Below is a small trained network, with its code and all its weights. Each question gives an input and a target symbol and asks what happens when units are switched off, that is, made to give their printed mean instead of their output.

import numpy as np


def w(rows, s, z=0):
    codes = np.array(rows[::2]) - 128.0
    scale = np.full(codes.shape[1], s)
    scale[-1] = z or s
    return codes * scale


def norm(h):
    return h / np.sqrt((h * h).mean(-1, keepdims=True) + 1e-5)


def f(y):
    return np.maximum(y, 0)


def softmax(a):
    e = np.exp(a - a.max(-1, keepdims=True))
    return e / e.sum(-1, keepdims=True)


def log_softmax(a):
    a = a - a.max(-1, keepdims=True)
    return a - np.log(np.exp(a).sum(-1, keepdims=True))


def net(x, mask):
    ids = ['γεζλξσ'.index(c) for c in x.split()]
    T = len(ids)
    res = E[ids] + P[:T]
    r = norm(res)
    for j in range(3):
        rows = slice(4 * j, 4 * j + 4)
        q, k, v = (r @ M[0][rows].T for M in (Q, K, V))
        z = softmax(np.where(np.tri(T) > 0, q @ k.T / 4**0.5, -1e9)) @ v
        o = O[0][rows]
        res = res + np.where(mask[j], z, o[:, -1]) @ o[:, :-1]
    y = f(norm(res) @ A[0][:, :-1].T + A[0][:, -1])
    res = res + np.where(mask[3:15], y, B[0][:, -1]) @ B[0][:, :-1]
    return log_softmax(norm(res)[-1] @ U[:, :-1].T + U[:, -1])


Q, K, V, O, A, B = {}, {}, {}, {}, {}, {}
E = w([
[154,138,173,26,57,74,142],'γ',
[171,119,145,120,132,125,237],'ε',
[47,246,55,136,184,185,168],'ζ',
[162,161,154,221,61,167,125],'λ',
[216,211,85,228,107,54,103],'ξ',
[2,152,210,125,41,209,160],'σ',
],0.012)
P = w([
[120,102,143,186,138,173,233],'0',
[140,178,171,137,163,124,126],'1',
[45,153,152,217,184,6,121],'2',
[134,98,105,156,122,165,128],'3',
[127,166,91,148,7,79,137],'4',
[137,91,91,133,134,173,104],'5',
[38,252,82,125,69,40,232],'6',
[132,42,57,116,124,163,89],'7',
[175,183,54,111,113,164,195],'8',
[165,108,144,78,187,156,84],'9',
[21,200,139,177,151,61,178],'10',
[159,96,158,85,170,130,89],'11',
],0.012)
Q[0] = w([
[183,71,26,87,85,198,118],'H1',
[130,62,112,153,223,75,93],'H1',
[84,23,213,154,251,122,109],'H1',
[189,73,195,153,159,105,63],'H1',
[75,144,137,133,156,67,155],'H2',
[182,54,97,124,108,133,113],'H2',
[120,177,145,182,185,91,46],'H2',
[205,104,210,96,197,145,73],'H2',
[31,86,166,140,165,98,61],'H3',
[155,162,82,53,46,111,137],'H3',
[120,125,162,187,148,71,244],'H3',
[93,218,88,137,100,118,241],'H3',
],0.015)
K[0] = w([
[76,79,42,164,73,78,165],'H1',
[134,198,111,140,118,101,214],'H1',
[93,250,198,138,120,67,183],'H1',
[159,161,162,153,64,125,191],'H1',
[116,155,126,128,118,77,189],'H2',
[144,51,105,134,154,137,96],'H2',
[109,148,168,157,188,88,100],'H2',
[172,158,215,90,154,106,59],'H2',
[156,215,165,136,81,124,119],'H3',
[107,37,49,165,102,126,93],'H3',
[184,116,174,94,186,136,97],'H3',
[146,92,116,88,183,173,40],'H3',
],0.018)
V[0] = w([
[97,168,151,185,111,14,132],'H1',
[21,171,150,114,124,159,108],'H1',
[161,191,126,111,108,138,83],'H1',
[119,55,195,121,86,158,96],'H1',
[120,113,96,71,108,158,171],'H2',
[142,125,65,145,131,95,149],'H2',
[96,120,128,197,116,107,151],'H2',
[80,114,123,102,143,77,103],'H2',
[141,165,126,130,104,126,82],'H3',
[134,144,118,43,119,74,133],'H3',
[175,149,148,132,74,143,121],'H3',
[249,107,111,148,171,96,110],'H3',
],0.019)
O[0] = w([
[233,160,115,154,78,123,179,64],'H1',
[151,54,176,168,91,201,156,129],'H1',
[132,75,67,133,172,123,150,105],'H1',
[42,116,164,200,85,73,136,30],'H1',
[220,111,133,101,127,130,172,219],'H2',
[150,166,179,104,103,142,102,197],'H2',
[114,156,128,60,74,185,113,219],'H2',
[89,128,215,90,139,98,98,1],'H2',
[136,126,138,177,168,152,171,24],'H3',
[114,163,75,165,72,182,139,52],'H3',
[150,94,114,140,133,73,160,147],'H3',
[250,146,148,135,95,140,181,142],'H3',
],0.013,0.0074)
A[0] = w([
[121,167,130,74,76,210,94,135],'N1',
[94,97,220,180,102,148,125,3],'N2',
[137,230,138,127,148,89,45,103],'N3',
[158,156,73,131,203,135,148,138],'N4',
[122,105,175,82,194,215,97,41],'N5',
[155,85,115,148,144,147,80,165],'N6',
[184,98,141,229,185,161,112,131],'N7',
[148,55,163,123,146,2,101,50],'N8',
[99,153,45,215,105,121,120,59],'N9',
[142,108,127,136,85,162,70,106],'N10',
[64,165,156,142,153,84,127,118],'N11',
[65,123,105,114,122,137,60,169],'N12',
],0.016,0.003)
B[0] = w([
[93,129,133,157,170,75,97,247],'N1',
[132,73,212,137,30,168,160,154],'N2',
[155,139,226,80,120,132,54,208],'N3',
[116,53,155,170,83,151,162,191],'N4',
[117,157,86,115,209,239,142,222],'N5',
[106,155,126,117,89,106,142,161],'N6',
[110,183,81,56,77,85,47,158],'N7',
[120,82,148,203,253,91,125,178],'N8',
[37,164,54,93,126,88,141,173],'N9',
[119,131,112,140,151,113,185,157],'N10',
[217,85,101,161,116,118,136,176],'N11',
[183,153,142,127,85,130,191,210],'N12',
],0.019,0.011)
U = w([
[94,143,19,136,101,88,135,162],'γ',
[140,127,140,66,118,106,17,186],'ε',
[139,134,85,106,196,222,116,112],'ζ',
[160,74,103,182,209,70,123,120],'λ',
[254,137,81,146,102,152,183,9],'ξ',
[109,49,160,132,70,165,133,115],'σ',
],0.0073,0.0012)

Each question gives the input, a string of symbols that net reads in full, and the target symbol t.
The units are the heads (4 rows each of Q, K, V and O) and the neurons (one row each of A and B). Each row of codes is followed by its name. A weight is (code - 128) times the scale printed after its matrix; where a second scale follows, it is the last column's (O, A, B and U).
mask holds one flag per unit, heads first, then neurons. A switched-off unit (its flag False) gives its mean, the last column of its rows in O or B, instead of its output. The means were averaged over made-up inputs and are rounded, as every weight is.
A unit's drop is (log p(t) with every unit on - log p(t) with that unit switched off) / (log p(t) with every unit on - log p(t) with every unit switched off).
The circuit of an input: a set's keep is (log p(t) with only the set's units on - log p(t) with every unit switched off) / (log p(t) with every unit on - log p(t) with every unit switched off). Starting from the 12 units with the biggest drops (on a tie, the unit counted first), units are removed one at a time, each time the one whose removal leaves the highest keep (on an exact tie, the one counted first), for as long as the keep stays at least 0.8.
circuit, biggest first: the units of the circuit, biggest drop first
top k neurons: the k neurons with the biggest drops, biggest first
which heads matter: for each layer, one digit per head in row order, 1 if its drop is at least 0.15 and else 0, layers parted by /
drop of u: that unit's drop, to one decimal
input ε ε ε ξ ζ, target ξ: circuit, biggest first : (H3)
input γ λ ζ ζ σ, target ζ: circuit, biggest first : (N5 H1)
input ε ζ λ σ ζ ε ξ ζ λ γ, target λ: which heads matter : 010
input λ ε ε λ ε ε λ λ ξ, target λ: circuit, biggest first : (H3 H1)
input ε ζ ε ζ ε γ ε, target γ: circuit, biggest first : (H3 H1)
input ε ε ε λ ε γ σ, target γ: circuit, biggest first : (H3 N9)
input ζ σ λ, target σ: which heads matter : 100
input ζ σ ζ γ ε λ ζ ξ λ λ σ, target λ: circuit, biggest first : (H3 H1)
input ε γ γ ζ γ λ ε ξ λ λ ε ε, target ξ: which heads matter : 100
input ζ ζ λ λ λ ε ζ, target ε: which heads matter : 000
input ε λ σ ε ε ε λ σ ζ, target σ: which heads matter : 100
input γ ε ε ξ λ ε ε ε ζ γ σ, target γ: circuit, biggest first : (H3 H1)
input ε γ ε λ λ, target λ: which heads matter : 001
input ε ε ζ ζ λ ε ζ γ, target λ: which heads matter : 000
input ζ ζ ε ζ ξ, target ζ: circuit, biggest first : (H1 H3)
input ξ ε ε γ ξ, target γ: circuit, biggest first : (H3 N9)
input ζ ε ε λ σ, target λ: circuit, biggest first : (H3)
input ε ε γ λ ε, target λ: which heads matter : 001
input ε ξ γ ξ, target ε: which heads matter : 010
input ξ ζ λ ζ ε γ γ, target γ: which heads matter : 001
input ε λ λ ε ζ ε ε ζ ε λ λ ξ, target ε: top neuron : (N3)
input λ λ ε ε ζ ξ ζ, target ξ: which heads matter : 001
input ζ ζ ζ ζ ε ε ε ε λ, target ε: which heads matter : 100
input λ ε λ ξ ε σ ε σ γ, target σ: which heads matter : 100
input γ ζ ξ, target ζ: circuit, biggest first : (H1 N5 H2)
input λ σ ξ, target σ: drop of H1 : 0.5
